Below are the code and all the weights of a small trained network. Each question names an input and a class and asks about switching units off, where a switched-off unit gives its printed mean instead of its output.

import numpy as np


def w(rows, s, z=0):
    codes = np.array(rows[::2]) - 128.0
    scale = np.full(codes.shape[1], s)
    scale[-1] = z or s
    return codes * scale


def norm(h):
    return h / np.sqrt((h * h).mean(-1, keepdims=True) + 1e-5)


def f(y):
    return y / 2 * (1 + np.tanh(0.7978845608 * (y + 0.044715 * y**3)))


def log_softmax(a):
    a = a - a.max(-1, keepdims=True)
    return a - np.log(np.exp(a).sum(-1, keepdims=True))


def net(x, mask):
    res = np.array(x, float).reshape(1, 7) / 4 @ E
    u = 0
    for l in range(3):
        y = f(norm(res) @ A[l][:, :-1].T + A[l][:, -1])
        res = res + np.where(mask[u : u + 3], y, B[l][:, -1]) @ B[l][:, :-1]
        u += 3
    return log_softmax(norm(res)[-1] @ U[:, :-1].T + U[:, -1])


A, B = {}, {}
E = w([
[72,164,15,62,80,96],'x0',
[70,40,133,153,128,156],'x1',
[171,118,134,40,122,154],'x2',
[167,93,74,104,120,47],'x3',
[81,197,118,205,136,34],'x4',
[159,110,115,153,4,103],'x5',
[235,157,104,130,116,204],'x6',
],0.0045)
A[0] = w([
[130,255,27,249,116,74,19],'L0N1',
[224,134,51,106,49,238,145],'L0N2',
[8,158,51,36,245,182,3],'L0N3',
],0.0041,0.0036)
B[0] = w([
[113,245,43,234,126,75,191],'L0N1',
[108,168,162,63,60,208,252],'L0N2',
[24,110,34,83,254,146,164],'L0N3',
],0.0062,0.0017)
A[1] = w([
[111,153,108,70,210,131,66],'L1N1',
[255,189,148,26,197,47,4],'L1N2',
[221,120,138,191,56,121,102],'L1N3',
],0.0061,0.0041)
B[1] = w([
[39,86,100,18,210,63,158],'L1N1',
[255,88,164,84,165,23,153],'L1N2',
[54,124,59,76,210,186,248],'L1N3',
],0.0066,0.0017)
A[2] = w([
[38,82,124,180,141,2,4],'L2N1',
[102,9,195,14,130,151,53],'L2N2',
[76,49,70,132,47,101,114],'L2N3',
],0.0046,0.0022)
B[2] = w([
[255,112,31,79,65,253,218],'L2N1',
[116,231,81,180,113,110,248],'L2N2',
[185,32,135,152,128,40,188],'L2N3',
],0.0066,0.0018)
U = w([
[113,87,247,219,181,197,150],'0',
[189,123,137,48,57,248,143],'1',
[79,147,161,116,52,127,4],'2',
[142,19,76,152,51,76,121],'3',
[55,97,83,78,204,128,212],'4',
[120,223,69,214,110,83,92],'5',
[198,128,168,84,172,46,160],'6',
],0.017,0.003)

Each question gives the input, the list of numbers given to net, and the class t.
The units are the neurons (one row each of A and B). Each row of codes is followed by its name. A weight is (code - 128) times the scale printed after its matrix; where a second scale follows, it is the last column's (A, B and U).
mask holds one flag per neuron, layer by layer. A switched-off neuron (its flag False) gives its mean, the last column of its row in B, instead of its output. The means were averaged over made-up inputs and are rounded, as every weight is.
A unit's drop is (log p(t) with every unit on - log p(t) with that unit switched off) / (log p(t) with every unit on - log p(t) with every unit switched off).
The circuit of an input: a set's keep is (log p(t) with only the set's units on - log p(t) with every unit switched off) / (log p(t) with every unit on - log p(t) with every unit switched off). Starting from all 9 units, units are removed one at a time, each time the one whose removal leaves the highest keep (on an exact tie, the one counted first), for as long as the keep stays at least 0.8.
units of the circuit, in order: the units of the circuit, biggest drop first
k most important neurons: the k neurons with the biggest drops, biggest first
k most important neurons of layer l: the k neurons of layer l with the biggest drops, biggest first
drop of u: that unit's drop, to one decimal
input [1,7,8,5,-4,-6,3], class 4: 3 most important neurons : (L1N1; L2N1; L0N3)
input [0,-8,1,-7,-6,-2,-5], class 4: 2 most important neurons : (L1N1; L0N3)
input [4,-5,8,-8,-1,-2,-3], class 4: units of the circuit, in order : (L0N3)
input [-6,-8,8,-3,0,2,-2], class 6: 2 most important neurons : (L1N2; L2N1)
input [3,3,-1,-1,-2,0,-4], class 3: 2 most important neurons : (L2N3; L1N3)
input [0,-2,3,6,-6,-1,-1], class 6: 2 most important neurons of layer 2 : (L2N1; L2N2)
input [7,-2,7,-1,-5,-4,1], class 4: 2 most important neurons : (L0N3; L1N1)
input [-2,4,6,7,-2,-5,0], class 6: 2 most important neurons of layer 1 : (L1N2; L1N3)
input [-1,-8,7,0,-5,3,-6], class 6: 2 most important neurons : (L1N2; L2N1)
input [0,-2,-3,0,2,6,-5], class 3: drop of L2N1 : 0.6
input [8,2,3,-4,4,8,-7], class 3: drop of L2N3 : 0.3
